Here is a tiny trained network, its code and every weight. The questions are about switching its units off for an input and a class, where a switched-off unit gives its printed mean instead of its output.

import numpy as np


def w(rows, s, z=0):
    codes = np.array(rows[::2]) - 128.0
    scale = np.full(codes.shape[1], s)
    scale[-1] = z or s
    return codes * scale


def f(y):
    return y / 2 * (1 + np.tanh(0.7978845608 * (y + 0.044715 * y**3)))


def log_softmax(a):
    a = a - a.max(-1, keepdims=True)
    return a - np.log(np.exp(a).sum(-1, keepdims=True))


def net(x, mask):
    res = np.array(x, float).reshape(1, 7) / 4 @ E
    y = f(res @ A[0][:, :-1].T + A[0][:, -1])
    res = res + np.where(mask, y, B[0][:, -1]) @ B[0][:, :-1]
    return log_softmax(res[-1] @ U[:, :-1].T + U[:, -1])


A, B = {}, {}
E = w([
[3,144,154,111,142,166,162,168,76],'x0',
[239,130,183,112,155,176,107,163,43],'x1',
[78,97,151,79,64,161,176,254,116],'x2',
[104,128,21,31,165,164,211,76,123],'x3',
[139,151,46,129,206,160,104,143,114],'x4',
[146,169,185,191,98,148,166,181,203],'x5',
[218,77,168,214,143,119,121,124,26],'x6',
],0.01)
A[0] = w([
[151,115,124,129,126,81,69,160,73,119],'n1',
[106,139,92,90,136,151,166,128,95,46],'n2',
[156,158,159,209,78,121,95,153,137,101],'n3',
[157,88,160,140,103,56,40,113,87,70],'n4',
[113,203,80,78,174,160,104,89,193,84],'n5',
[168,126,152,135,137,108,42,117,128,110],'n6',
[114,175,141,159,127,189,128,100,132,95],'n7',
[145,127,141,195,87,143,71,156,125,68],'n8',
[128,133,116,128,122,203,98,183,123,30],'n9',
[105,218,69,53,174,169,75,83,199,123],'n10',
[181,157,99,117,183,168,105,128,103,43],'n11',
[59,134,126,129,87,142,156,143,156,59],'n12',
[150,117,130,101,122,94,98,96,150,2],'n13',
[103,72,55,63,141,152,149,142,115,84],'n14',
[201,98,61,119,120,93,149,163,253,127],'n15',
[168,126,232,106,89,171,124,243,119,123],'n16',
[164,175,133,95,191,169,128,122,80,119],'n17',
[145,111,102,132,90,91,138,78,206,57],'n18',
[163,98,136,141,104,107,36,112,108,75],'n19',
[184,155,100,105,203,166,136,125,97,126],'n20',
[58,93,29,29,148,132,149,116,80,153],'n21',
[30,149,126,112,109,110,170,210,154,137],'n22',
[169,113,173,161,109,164,134,102,98,161],'n23',
[134,102,201,120,110,164,94,186,180,109],'n24',
[27,95,136,112,115,141,146,204,188,123],'n25',
[86,40,47,93,92,88,203,137,148,181],'n26',
[149,163,190,90,84,105,164,118,124,89],'n27',
[161,147,190,86,92,170,112,171,112,118],'n28',
[164,101,155,131,97,104,103,56,111,129],'n29',
[184,182,86,102,209,174,136,105,69,123],'n30',
[98,115,63,98,141,182,137,116,93,115],'n31',
],0.013,0.0077)
B[0] = w([
[159,118,156,100,149,139,53,88,98,180],'n1',
[173,182,186,43,170,117,87,125,130,161],'n2',
[128,148,171,89,131,151,128,90,118,204],'n3',
[179,139,118,142,158,56,53,181,173,196],'n4',
[98,65,16,220,146,121,148,163,181,193],'n5',
[149,92,115,143,149,78,117,190,136,184],'n6',
[136,73,102,162,137,86,168,199,149,138],'n7',
[141,157,149,90,130,142,99,126,95,184],'n8',
[101,169,196,137,80,140,157,143,130,148],'n9',
[92,163,75,222,182,113,128,165,173,215],'n10',
[184,162,130,181,161,182,154,137,132,170],'n11',
[126,184,142,111,161,118,77,127,157,182],'n12',
[119,156,160,134,106,113,147,111,145,137],'n13',
[147,146,201,58,95,168,137,113,117,191],'n14',
[220,223,90,168,223,176,213,3,136,193],'n15',
[163,98,131,193,83,152,210,148,54,252],'n16',
[181,114,112,147,156,113,140,125,113,180],'n17',
[133,192,114,174,171,133,177,78,172,174],'n18',
[151,158,110,134,159,73,74,173,108,180],'n19',
[160,111,101,196,140,118,168,167,106,189],'n20',
[123,172,197,59,137,169,116,86,149,246],'n21',
[78,196,140,83,149,86,66,106,163,231],'n22',
[115,131,147,136,104,83,117,163,126,194],'n23',
[164,113,136,153,106,145,174,129,80,195],'n24',
[106,223,172,142,193,91,101,87,197,230],'n25',
[148,192,179,90,122,129,109,112,141,226],'n26',
[102,67,171,168,85,149,176,161,107,158],'n27',
[163,85,153,135,112,129,168,157,73,190],'n28',
[76,137,130,158,129,76,127,151,209,182],'n29',
[199,80,59,169,112,140,164,129,58,206],'n30',
[166,55,139,72,158,164,157,123,99,183],'n31',
],0.012,0.02)
U = w([
[136,85,198,183,2,158,165,212,52,118],'0',
[196,149,147,86,132,195,201,42,85,154],'1',
[2,99,95,151,157,193,91,173,192,2],'2',
[116,136,178,29,138,89,19,126,152,97],'3',
[34,175,145,159,153,52,97,67,245,184],'4',
[202,111,82,230,129,110,105,168,84,165],'5',
],0.0084,0.013)

Each question gives the input, the list of numbers given to net, and the class t.
The units are the neurons (one row each of A and B). Each row of codes is followed by its name. A weight is (code - 128) times the scale printed after its matrix; where a second scale follows, it is the last column's (A, B and U).
mask holds one flag per neuron, in row order. A switched-off neuron (its flag False) gives its mean, the last column of its row in B, instead of its output. The means were averaged over made-up inputs and are rounded, as every weight is.
A unit's drop is (log p(t) with every unit on - log p(t) with that unit switched off) / (log p(t) with every unit on - log p(t) with every unit switched off).
The circuit of an input: a set's keep is (log p(t) with only the set's units on - log p(t) with every unit switched off) / (log p(t) with every unit on - log p(t) with every unit switched off). Starting from the 12 units with the biggest drops (on a tie, the unit counted first), units are removed one at a time, each time the one whose removal leaves the highest keep (on an exact tie, the one counted first), for as long as the keep stays at least 0.8.
units of the circuit, in order: the units of the circuit, biggest drop first
k most important neurons: the k neurons with the biggest drops, biggest first
drop of u: that unit's drop, to one decimal
input [-2,6,8,-3,1,-7,-4], class 0: units of the circuit, in order	n15; n16
input [-6,2,0,-2,-8,2,2], class 0: units of the circuit, in order	n27; n25
input [-7,4,-5,3,-3,5,-3], class 5: units of the circuit, in order	n21
input [5,3,-8,6,6,-5,-7], class 5: 2 most important neurons	n10; n5
input [4,2,5,4,-4,0,0], class 3: 2 most important neurons	n22; n15
input [0,0,2,0,-7,-4,0], class 4: 3 most important neurons	n16; n30; n31
input [4,-3,6,2,-7,-6,-8], class 3: 4 most important neurons	n14; n21; n2; n26
input [1,3,-3,1,-6,-8,1], class 3: 3 most important neurons	n16; n5; n10
input [-6,-3,-5,8,-4,4,4], class 4: 3 most important neurons	n16; n29; n31
input [1,-3,-4,0,-7,-2,6], class 4: 3 most important neurons	n16; n29; n30
input [-3,-4,8,4,-4,5,0], class 4: 2 most important neurons	n25; n22
input [3,2,2,5,0,3,-3], class 4: 2 most important neurons	n25; n10
input [-2,3,2,-6,2,8,-5], class 0: 2 most important neurons	n16; n21
input [3,5,8,-7,8,4,-6], class 0: units of the circuit, in order	n16
input [1,6,-8,-7,-1,7,-1], class 0: drop of n10	0.2
input [-4,3,-7,-6,-5,-6,-4], class 4: drop of n31	0.2
input [1,-3,-6,-6,-4,-7,3], class 3: drop of n15	0.1
input [7,4,-8,6,-1,-1,0], class 5: drop of n5	0.3
